Below are the code and all the weights of a small trained network. Each question names an input and a class and asks about switching units off, where a switched-off unit gives its printed mean instead of its output.

import numpy as np


def w(rows, s, z=0):
    codes = np.array(rows[::2]) - 128.0
    scale = np.full(codes.shape[1], s)
    scale[-1] = z or s
    return codes * scale


def f(y):
    return np.maximum(y, 0)


def log_softmax(a):
    a = a - a.max(-1, keepdims=True)
    return a - np.log(np.exp(a).sum(-1, keepdims=True))


def net(x, mask):
    res = np.array(x, float).reshape(1, 4) / 4 @ E
    y = f(res @ A[0][:, :-1].T + A[0][:, -1])
    res = res + np.where(mask, y, B[0][:, -1]) @ B[0][:, :-1]
    return log_softmax(res[-1] @ U[:, :-1].T + U[:, -1])


A, B = {}, {}
E = w([
[82,229,178,69,231,181,40,44],'x0',
[129,125,203,1,114,95,223,200],'x1',
[92,254,132,62,100,50,112,177],'x2',
[169,169,250,110,4,202,200,140],'x3',
],0.0081)
A[0] = w([
[146,128,171,105,92,61,251,143,163],'N0',
[147,87,82,144,91,131,200,156,245],'N1',
[153,132,194,111,64,172,191,127,233],'N2',
[65,149,76,90,165,63,92,128,182],'N3',
[94,182,150,106,127,130,162,136,160],'N4',
[113,216,96,161,138,127,52,111,189],'N5',
[166,87,131,150,188,209,131,104,196],'N6',
[93,137,173,78,150,125,56,127,206],'N7',
[149,113,118,160,141,246,105,72,254],'N8',
],0.012,0.0032)
B[0] = w([
[102,117,238,19,122,70,228,159,241],'N0',
[82,65,158,153,45,41,130,217,211],'N1',
[101,183,177,60,20,187,75,176,248],'N2',
[197,104,60,68,217,37,123,143,189],'N3',
[231,190,219,137,106,106,103,68,180],'N4',
[148,99,57,109,133,127,254,44,198],'N5',
[77,81,151,154,155,167,70,96,190],'N6',
[209,159,123,105,153,84,119,68,183],'N7',
[57,95,107,98,131,154,104,84,212],'N8',
],0.0095,0.017)
U = w([
[106,97,22,237,66,30,75,189,253],'0',
[213,244,188,97,105,111,85,110,109],'1',
[156,154,103,182,130,165,120,147,5],'2',
[235,131,58,75,254,52,101,151,141],'3',
[32,84,132,150,177,166,34,85,112],'4',
[64,162,118,104,68,223,45,185,89],'5',
[109,137,78,134,133,155,207,50,137],'6',
[87,115,178,88,94,71,200,246,149],'7',
],0.0084,0.0025)

Each question gives the input, the list of numbers given to net, and the class t.
The units are the neurons (one row each of A and B). Each row of codes is followed by its name. A weight is (code - 128) times the scale printed after its matrix; where a second scale follows, it is the last column's (A, B and U).
mask holds one flag per neuron, in row order. A switched-off neuron (its flag False) gives its mean, the last column of its row in B, instead of its output. The means were averaged over made-up inputs and are rounded, as every weight is.
A unit's drop is (log p(t) with every unit on - log p(t) with that unit switched off) / (log p(t) with every unit on - log p(t) with every unit switched off).
The circuit of an input: a set's keep is (log p(t) with only the set's units on - log p(t) with every unit switched off) / (log p(t) with every unit on - log p(t) with every unit switched off). Starting from all 9 units, units are removed one at a time, each time the one whose removal leaves the highest keep (on an exact tie, the one counted first), for as long as the keep stays at least 0.8.
circuit, biggest first: the units of the circuit, biggest drop first
unit that matters most: the unit with the biggest drop
k most important neurons: the k neurons with the biggest drops, biggest first
drop when u is switched off: that unit's drop, to one decimal
input [8,6,6,-1], class 3: circuit, biggest first	(N3)
input [5,-8,-2,1], class 6: 3 most important neurons	(N5, N2, N1)
input [-1,-3,-5,-8], class 4: 3 most important neurons	(N6, N8, N7)
input [2,5,0,0], class 1: circuit, biggest first	(N1, N4)
input [-3,5,-6,-7], class 0: 2 most important neurons	(N0, N2)
input [1,-5,-1,2], class 4: circuit, biggest first	(N0, N8)
input [1,7,8,5], class 1: 2 most important neurons	(N4, N1)
input [-5,-3,-7,0], class 0: 3 most important neurons	(N1, N0, N2)
input [3,-6,1,-2], class 6: 2 most important neurons	(N5, N8)
input [7,-6,-2,8], class 4: 3 most important neurons	(N8, N6, N0)
input [8,-6,-2,6], class 4: 2 most important neurons	(N8, N6)
input [4,-5,-8,7], class 4: 2 most important neurons	(N6, N8)
input [-1,8,-2,-8], class 3: 2 most important neurons	(N3, N2)
input [4,-5,1,4], class 6: unit that matters most	N5
input [-8,-1,-3,-4], class 0: 2 most important neurons	(N0, N2)
input [1,-3,-8,5], class 4: 2 most important neurons	(N6, N8)
input [6,3,5,2], class 1: drop when N4 is switched off	0.3
input [0,-7,2,-7], class 3: drop when N3 is switched off	1.3
input [-6,-5,1,-5], class 0: drop when N0 is switched off	0.3
input [3,3,0,4], class 1: drop when N3 is switched off	0.0
input [-7,-7,-8,3], class 0: unit that matters most	N1
